Below are the code and all the weights of a small trained network. Each question names an input and a class and asks about switching units off, where a switched-off unit gives its printed mean instead of its output.

import numpy as np


def w(rows, s, z=0):
    codes = np.array(rows[::2]) - 128.0
    scale = np.full(codes.shape[1], s)
    scale[-1] = z or s
    return codes * scale


def norm(h):
    return h / np.sqrt((h * h).mean(-1, keepdims=True) + 1e-5)


def f(y):
    return np.maximum(y, 0)


def log_softmax(a):
    a = a - a.max(-1, keepdims=True)
    return a - np.log(np.exp(a).sum(-1, keepdims=True))


def net(x, mask):
    res = np.array(x, float).reshape(1, 7) / 4 @ E
    u = 0
    for l in range(3):
        y = f(norm(res) @ A[l][:, :-1].T + A[l][:, -1])
        res = res + np.where(mask[u : u + 8], y, B[l][:, -1]) @ B[l][:, :-1]
        u += 8
    return log_softmax(norm(res)[-1] @ U[:, :-1].T + U[:, -1])


A, B = {}, {}
E = w([
[164,95,104,129,184,175,44],'x0',
[169,38,40,55,179,222,51],'x1',
[171,150,101,131,214,146,233],'x2',
[37,141,181,50,47,138,194],'x3',
[90,89,101,230,97,146,106],'x4',
[117,144,155,165,82,232,122],'x5',
[254,180,137,185,73,163,80],'x6',
],0.0058)
A[0] = w([
[141,137,65,159,144,20,166,253],'0.n1',
[149,242,33,142,161,174,120,63],'0.n2',
[122,254,178,99,199,12,188,66],'0.n3',
[243,136,144,161,136,192,146,84],'0.n4',
[130,117,53,156,195,72,124,89],'0.n5',
[157,163,220,136,111,15,91,54],'0.n6',
[45,130,85,68,159,135,248,105],'0.n7',
[128,125,22,120,159,142,48,182],'0.n8',
],0.0071,0.0043)
B[0] = w([
[139,144,135,81,132,82,108,250],'0.n1',
[254,135,141,141,100,168,182,172],'0.n2',
[147,134,229,147,194,119,154,225],'0.n3',
[133,178,70,99,135,146,134,211],'0.n4',
[101,169,97,127,30,132,108,181],'0.n5',
[123,120,138,144,143,155,176,185],'0.n6',
[153,75,85,146,122,143,190,230],'0.n7',
[109,96,150,85,195,111,103,253],'0.n8',
],0.0097,0.0054)
A[1] = w([
[86,173,179,114,18,191,85,125],'1.n1',
[173,104,167,89,177,171,141,53],'1.n2',
[21,93,180,167,118,87,146,133],'1.n3',
[62,160,231,175,28,219,86,107],'1.n4',
[64,108,89,178,125,23,88,3],'1.n5',
[125,100,75,146,169,2,49,78],'1.n6',
[195,124,118,124,189,150,129,122],'1.n7',
[212,128,208,166,69,104,199,121],'1.n8',
],0.0068,0.0042)
B[1] = w([
[119,89,136,245,110,129,145,199],'1.n1',
[110,114,105,201,103,69,131,187],'1.n2',
[170,135,101,148,104,143,106,223],'1.n3',
[107,51,88,201,62,102,82,214],'1.n4',
[187,186,62,145,115,112,137,150],'1.n5',
[117,175,118,108,111,80,94,205],'1.n6',
[116,120,129,159,119,168,118,239],'1.n7',
[61,120,179,149,140,145,97,254],'1.n8',
],0.011,0.0042)
A[2] = w([
[160,104,65,122,166,148,96,111],'2.n1',
[106,160,153,70,80,93,130,217],'2.n2',
[105,97,106,88,101,147,247,72],'2.n3',
[78,186,103,179,82,121,72,36],'2.n4',
[150,116,125,132,168,185,81,113],'2.n5',
[135,181,183,99,121,133,169,52],'2.n6',
[194,206,102,166,128,219,101,4],'2.n7',
[161,152,168,158,101,120,109,43],'2.n8',
],0.013,0.0039)
B[2] = w([
[101,172,177,106,120,82,95,254],'2.n1',
[180,133,153,130,179,134,107,187],'2.n2',
[117,151,7,109,179,188,154,215],'2.n3',
[170,131,42,155,71,125,116,202],'2.n4',
[126,80,210,120,117,201,146,224],'2.n5',
[78,157,158,160,112,70,111,179],'2.n6',
[243,158,188,82,19,173,247,238],'2.n7',
[54,67,78,75,206,145,145,172],'2.n8',
],0.011,0.0065)
U = w([
[41,213,244,240,233,55,250,99],'0',
[234,155,208,92,67,239,203,182],'1',
[123,151,100,172,188,213,224,13],'2',
[158,172,135,97,211,71,85,152],'3',
[75,65,82,249,67,161,119,254],'4',
[41,86,11,72,222,206,243,145],'5',
[49,44,170,63,176,209,47,119],'6',
[181,206,49,187,121,32,56,17],'7',
],0.011,0.0046)

Each question gives the input, the list of numbers given to net, and the class t.
The units are the neurons (one row each of A and B). Each row of codes is followed by its name. A weight is (code - 128) times the scale printed after its matrix; where a second scale follows, it is the last column's (A, B and U).
mask holds one flag per neuron, layer by layer. A switched-off neuron (its flag False) gives its mean, the last column of its row in B, instead of its output. The means were averaged over made-up inputs and are rounded, as every weight is.
A unit's drop is (log p(t) with every unit on - log p(t) with that unit switched off) / (log p(t) with every unit on - log p(t) with every unit switched off).
The circuit of an input: a set's keep is (log p(t) with only the set's units on - log p(t) with every unit switched off) / (log p(t) with every unit on - log p(t) with every unit switched off). Starting from the 12 units with the biggest drops (on a tie, the unit counted first), units are removed one at a time, each time the one whose removal leaves the highest keep (on an exact tie, the one counted first), for as long as the keep stays at least 0.8.
units of the circuit, in order: the units of the circuit, biggest drop first
k most important neurons: the k neurons with the biggest drops, biggest first
top k neurons in layer l: the k neurons of layer l with the biggest drops, biggest first
drop when u is switched off: that unit's drop, to one decimal
input [-3,-1,0,-7,2,3,-2], class 7: 2 most important neurons => [1.n6 0.n1]
input [7,-2,-5,-1,-7,-2,-2], class 3: units of the circuit, in order => [1.n8 2.n7]
input [-6,-1,8,7,-2,6,3], class 2: units of the circuit, in order => [2.n3]
input [2,-6,-6,1,1,-7,4], class 0: top 2 neurons in layer 0 => [0.n6 0.n3]
input [-5,7,3,-6,6,-1,-1], class 6: units of the circuit, in order => [0.n8 2.n5]
input [8,5,5,-8,-3,-3,-4], class 6: 2 most important neurons => [0.n8 2.n5]
input [-4,0,-5,-5,-4,1,0], class 3: top 4 neurons in layer 0 => [0.n7 0.n2 0.n3 0.n1]
input [0,-3,5,5,-7,-1,-7], class 5: 3 most important neurons => [0.n7 2.n3 2.n1]
input [3,7,6,3,5,-5,1], class 6: 2 most important neurons => [0.n8 2.n7]
input [-5,6,-6,-8,3,1,-1], class 6: 3 most important neurons => [0.n8 2.n5 1.n2]
input [-5,0,6,-3,4,1,-3], class 5: units of the circuit, in order => [0.n7 2.n3]
input [-5,-3,3,1,2,2,7], class 4: top 2 neurons in layer 2 => [2.n4 2.n1]
input [-2,2,-6,-7,0,-7,6], class 3: 2 most important neurons => [0.n8 1.n4]
input [7,-2,8,8,3,-3,1], class 5: units of the circuit, in order => [2.n3]
input [8,-4,6,-2,8,7,-5], class 1: 2 most important neurons => [2.n7 1.n8]
input [-8,2,0,1,-8,0,-3], class 5: 2 most important neurons => [0.n7 2.n3]
input [4,-5,-8,8,0,-8,-1], class 4: top 3 neurons in layer 2 => [2.n4 2.n1 2.n7]
input [7,-3,8,6,-5,-4,-1], class 0: 2 most important neurons => [0.n3 2.n6]
input [-7,-1,7,-3,0,-1,6], class 0: top 3 neurons in layer 0 => [0.n3 0.n1 0.n7]
input [2,7,0,-4,8,0,7], class 1: units of the circuit, in order => [2.n7]
input [-1,5,0,1,-7,2,0], class 5: top 2 neurons in layer 2 => [2.n3 2.n7]
input [5,0,-4,-4,7,-1,1], class 7: drop when 1.n6 is switched off => 0.4
input [4,-4,-1,3,2,-6,7], class 0: drop when 0.n6 is switched off => 0.3
